Below is a small trained network, with its code and all its weights. Each question gives an input and a target symbol and asks what happens when units are switched off, that is, made to give their printed mean instead of their output.

import numpy as np


def w(rows, s, z=0):
    codes = np.array(rows[::2]) - 128.0
    scale = np.full(codes.shape[1], s)
    scale[-1] = z or s
    return codes * scale


def f(y):
    return np.maximum(y, 0)


def softmax(a):
    e = np.exp(a - a.max(-1, keepdims=True))
    return e / e.sum(-1, keepdims=True)


def log_softmax(a):
    a = a - a.max(-1, keepdims=True)
    return a - np.log(np.exp(a).sum(-1, keepdims=True))


def net(x, mask):
    ids = ['αδεζηθλμξπσω'.index(c) for c in x.split()]
    T = len(ids)
    res = E[ids] + P[:T]
    r = res
    for j in range(2):
        rows = slice(4 * j, 4 * j + 4)
        q, k, v = (r @ M[0][rows].T for M in (Q, K, V))
        z = softmax(np.where(np.tri(T) > 0, q @ k.T / 4**0.5, -1e9)) @ v
        o = O[0][rows]
        res = res + np.where(mask[j], z, o[:, -1]) @ o[:, :-1]
    y = f(res @ A[0][:, :-1].T + A[0][:, -1])
    res = res + np.where(mask[2:14], y, B[0][:, -1]) @ B[0][:, :-1]
    return log_softmax(res[-1] @ U[:, :-1].T + U[:, -1])


Q, K, V, O, A, B = {}, {}, {}, {}, {}, {}
E = w([
[161,150,207,189,146,241,173,182,65,173,157],'α',
[184,132,196,184,43,90,135,125,82,101,86],'δ',
[32,58,127,155,155,108,250,73,172,34,109],'ε',
[215,195,198,41,58,164,132,166,81,182,180],'ζ',
[81,186,109,39,194,149,122,243,140,95,77],'η',
[158,189,63,165,159,162,149,12,98,75,180],'θ',
[60,205,94,133,108,170,143,120,84,85,63],'λ',
[65,216,120,148,167,74,144,70,145,168,182],'μ',
[166,88,44,65,94,192,157,134,87,25,165],'ξ',
[68,140,69,183,139,109,136,212,74,91,175],'π',
[223,80,209,135,156,104,95,201,165,79,210],'σ',
[152,204,48,195,191,88,77,201,95,150,125],'ω',
],0.014)
P = w([
[155,192,58,160,138,99,110,90,254,182,88],'0',
[11,47,114,83,77,119,90,130,136,83,163],'1',
[198,220,103,151,169,72,183,116,192,146,85],'2',
[48,64,156,92,107,102,107,135,82,61,148],'3',
[211,233,143,165,198,58,225,135,154,123,93],'4',
[62,66,190,97,136,105,101,123,36,52,145],'5',
[223,243,183,172,209,65,253,132,111,111,71],'6',
],0.0086)
Q[0] = w([
[172,165,148,153,37,147,170,142,120,120,134],'h1',
[121,65,93,113,137,155,84,112,148,188,125],'h1',
[146,126,140,152,135,116,86,151,123,154,139],'h1',
[155,177,124,138,156,131,214,171,166,134,96],'h1',
[138,119,192,166,85,120,152,113,167,177,132],'h2',
[249,188,112,137,130,83,205,169,128,130,80],'h2',
[107,242,136,150,194,113,198,157,55,29,169],'h2',
[115,180,148,134,161,73,250,116,223,109,91],'h2',
],0.014)
K[0] = w([
[118,105,168,115,107,145,147,125,104,124,139],'h1',
[93,120,57,134,145,140,139,125,178,144,120],'h1',
[107,125,113,125,134,111,130,145,118,138,128],'h1',
[156,116,197,151,132,135,165,164,128,145,132],'h1',
[112,130,135,151,115,131,156,119,175,158,141],'h2',
[205,119,207,148,95,135,123,158,116,132,125],'h2',
[152,137,210,135,152,123,128,127,52,113,133],'h2',
[136,123,252,122,117,115,137,122,137,139,128],'h2',
],0.022)
V[0] = w([
[60,159,174,138,166,131,145,159,107,101,152],'h1',
[181,115,147,153,175,163,75,133,131,174,184],'h1',
[125,93,112,141,120,182,194,115,158,153,131],'h1',
[126,134,70,54,170,39,175,123,58,107,133],'h1',
[100,194,151,3,100,114,155,127,171,199,180],'h2',
[140,109,160,160,11,22,78,107,154,125,93],'h2',
[149,127,204,103,81,134,133,145,108,124,194],'h2',
[124,161,88,179,12,140,187,114,7,205,120],'h2',
],0.0068)
O[0] = w([
[55,109,102,160,130,146,80,118,210,156,90,252],'h1',
[115,142,81,80,179,149,167,168,170,104,159,5],'h1',
[135,84,113,157,156,154,139,118,95,120,161,30],'h1',
[145,153,137,111,49,100,63,124,171,155,182,178],'h1',
[121,121,183,105,208,73,34,46,33,105,111,30],'h2',
[148,134,138,82,68,17,240,170,71,145,100,54],'h2',
[94,105,70,28,158,98,133,113,108,49,146,118],'h2',
[118,46,2,106,133,125,138,103,101,250,138,254],'h2',
],0.0068,0.0014)
A[0] = w([
[89,20,177,61,131,169,72,209,105,139,149,112],'n1',
[96,109,148,32,7,177,91,127,65,105,64,109],'n2',
[115,174,130,157,121,113,71,112,143,149,197,76],'n3',
[170,196,135,117,190,101,94,142,178,217,77,2],'n4',
[176,99,143,139,47,150,118,18,148,93,183,128],'n5',
[204,179,190,154,159,169,114,78,178,195,172,54],'n6',
[7,111,93,134,133,103,127,97,102,81,146,106],'n7',
[171,41,199,174,100,53,114,110,177,169,198,150],'n8',
[73,179,212,67,66,194,64,108,158,170,173,63],'n9',
[118,93,123,48,144,89,138,69,101,96,114,116],'n10',
[106,1,182,74,99,195,167,149,147,84,210,45],'n11',
[51,173,158,155,100,183,125,90,78,196,116,80],'n12',
],0.0097,0.0091)
B[0] = w([
[156,181,103,157,61,80,162,53,159,97,160,198],'n1',
[110,116,92,186,215,135,167,150,143,104,138,231],'n2',
[128,136,103,124,138,94,105,169,147,132,112,174],'n3',
[105,79,161,112,67,181,168,107,96,95,176,177],'n4',
[186,40,153,128,123,85,122,128,164,127,112,212],'n5',
[99,110,58,130,99,101,121,138,83,62,91,186],'n6',
[173,126,138,105,121,176,131,169,86,117,156,253],'n7',
[40,135,119,92,150,130,143,99,115,141,178,202],'n8',
[138,112,141,102,138,111,184,172,99,168,92,182],'n9',
[129,139,154,169,123,101,87,139,104,155,138,198],'n10',
[112,160,95,105,121,131,72,126,90,141,8,192],'n11',
[168,164,118,97,126,131,113,53,146,136,122,207],'n12',
],0.013,0.0059)
U = w([
[90,106,43,75,251,223,176,117,119,164,160,168],'α',
[163,135,80,74,125,27,255,160,98,215,92,78],'δ',
[27,53,183,220,173,79,156,101,142,143,133,187],'ε',
[133,138,155,48,196,84,58,139,43,202,150,196],'ζ',
[48,79,180,71,105,161,115,176,80,146,52,167],'η',
[139,115,45,136,146,47,87,120,119,91,62,3],'θ',
[149,205,157,146,77,158,103,49,136,177,77,157],'λ',
[10,125,66,42,122,47,111,70,124,104,146,57],'μ',
[210,51,148,53,95,142,141,122,175,168,180,201],'ξ',
[91,173,111,192,147,62,44,229,206,220,109,205],'π',
[151,218,160,104,170,84,160,140,191,39,156,101],'σ',
[113,134,104,169,10,155,142,164,61,98,230,37],'ω',
],0.0055,0.0056)

Each question gives the input, a string of symbols that net reads in full, and the target symbol t.
The units are the heads (4 rows each of Q, K, V and O) and the neurons (one row each of A and B). Each row of codes is followed by its name. A weight is (code - 128) times the scale printed after its matrix; where a second scale follows, it is the last column's (O, A, B and U).
mask holds one flag per unit, heads first, then neurons. A switched-off unit (its flag False) gives its mean, the last column of its rows in O or B, instead of its output. The means were averaged over made-up inputs and are rounded, as every weight is.
A unit's drop is (log p(t) with every unit on - log p(t) with that unit switched off) / (log p(t) with every unit on - log p(t) with every unit switched off).
The circuit of an input: a set's keep is (log p(t) with only the set's units on - log p(t) with every unit switched off) / (log p(t) with every unit on - log p(t) with every unit switched off). Starting from the 12 units with the biggest drops (on a tie, the unit counted first), units are removed one at a time, each time the one whose removal leaves the highest keep (on an exact tie, the one counted first), for as long as the keep stays at least 0.8.
units of the circuit, in order: the units of the circuit, biggest drop first
top k neurons: the k neurons with the biggest drops, biggest first
heads that matter: for each layer, one digit per head in row order, 1 if its drop is at least 0.15 and else 0, layers parted by /
drop when u is switched off: that unit's drop, to one decimal
input δ ξ π ω, target π: heads that matter : 11
input μ ξ λ, target λ: units of the circuit, in order : (h2; n12; h1)
input ξ ζ μ η α σ ε, target σ: units of the circuit, in order : (h2)
input δ λ ζ θ δ ε π, target δ: heads that matter : 01
input λ ε λ δ ω π, target ω: heads that matter : 00
input δ η ω σ μ α ξ, target α: heads that matter : 11
input α ζ δ π ε λ ω, target δ: heads that matter : 01
input σ ω ε η, target σ: units of the circuit, in order : (n1; h2)
input π α δ λ ω ζ η, target ζ: units of the circuit, in order : (h2; n10)
input ζ λ ε, target ζ: units of the circuit, in order : (h2; n10; n7)
input π π θ, target θ: heads that matter : 01
input μ δ λ ζ, target δ: heads that matter : 00
input δ θ ω ε, target η: units of the circuit, in order : (n11; n7)
input σ ε π λ α ω λ, target α: units of the circuit, in order : (h2; h1)
input μ λ π μ λ α α, target α: units of the circuit, in order : (h2)
input π δ α λ, target α: units of the circuit, in order : (n2; n7)
input μ η μ α, target λ: top 2 neurons : (n1; n12)
input λ λ θ δ α σ, target μ: top 2 neurons : (n8; n1)
input π ε π, target π: heads that matter : 11
input α θ θ σ ζ π θ, target ζ: drop when h2 is switched off : 1.2
input λ η λ ω ξ, target ξ: drop when n2 is switched off : 0.1
input ω θ α σ ξ, target σ: drop when h2 is switched off : 0.9
input ζ η ξ μ λ π π, target ζ: top neuron : (n10)
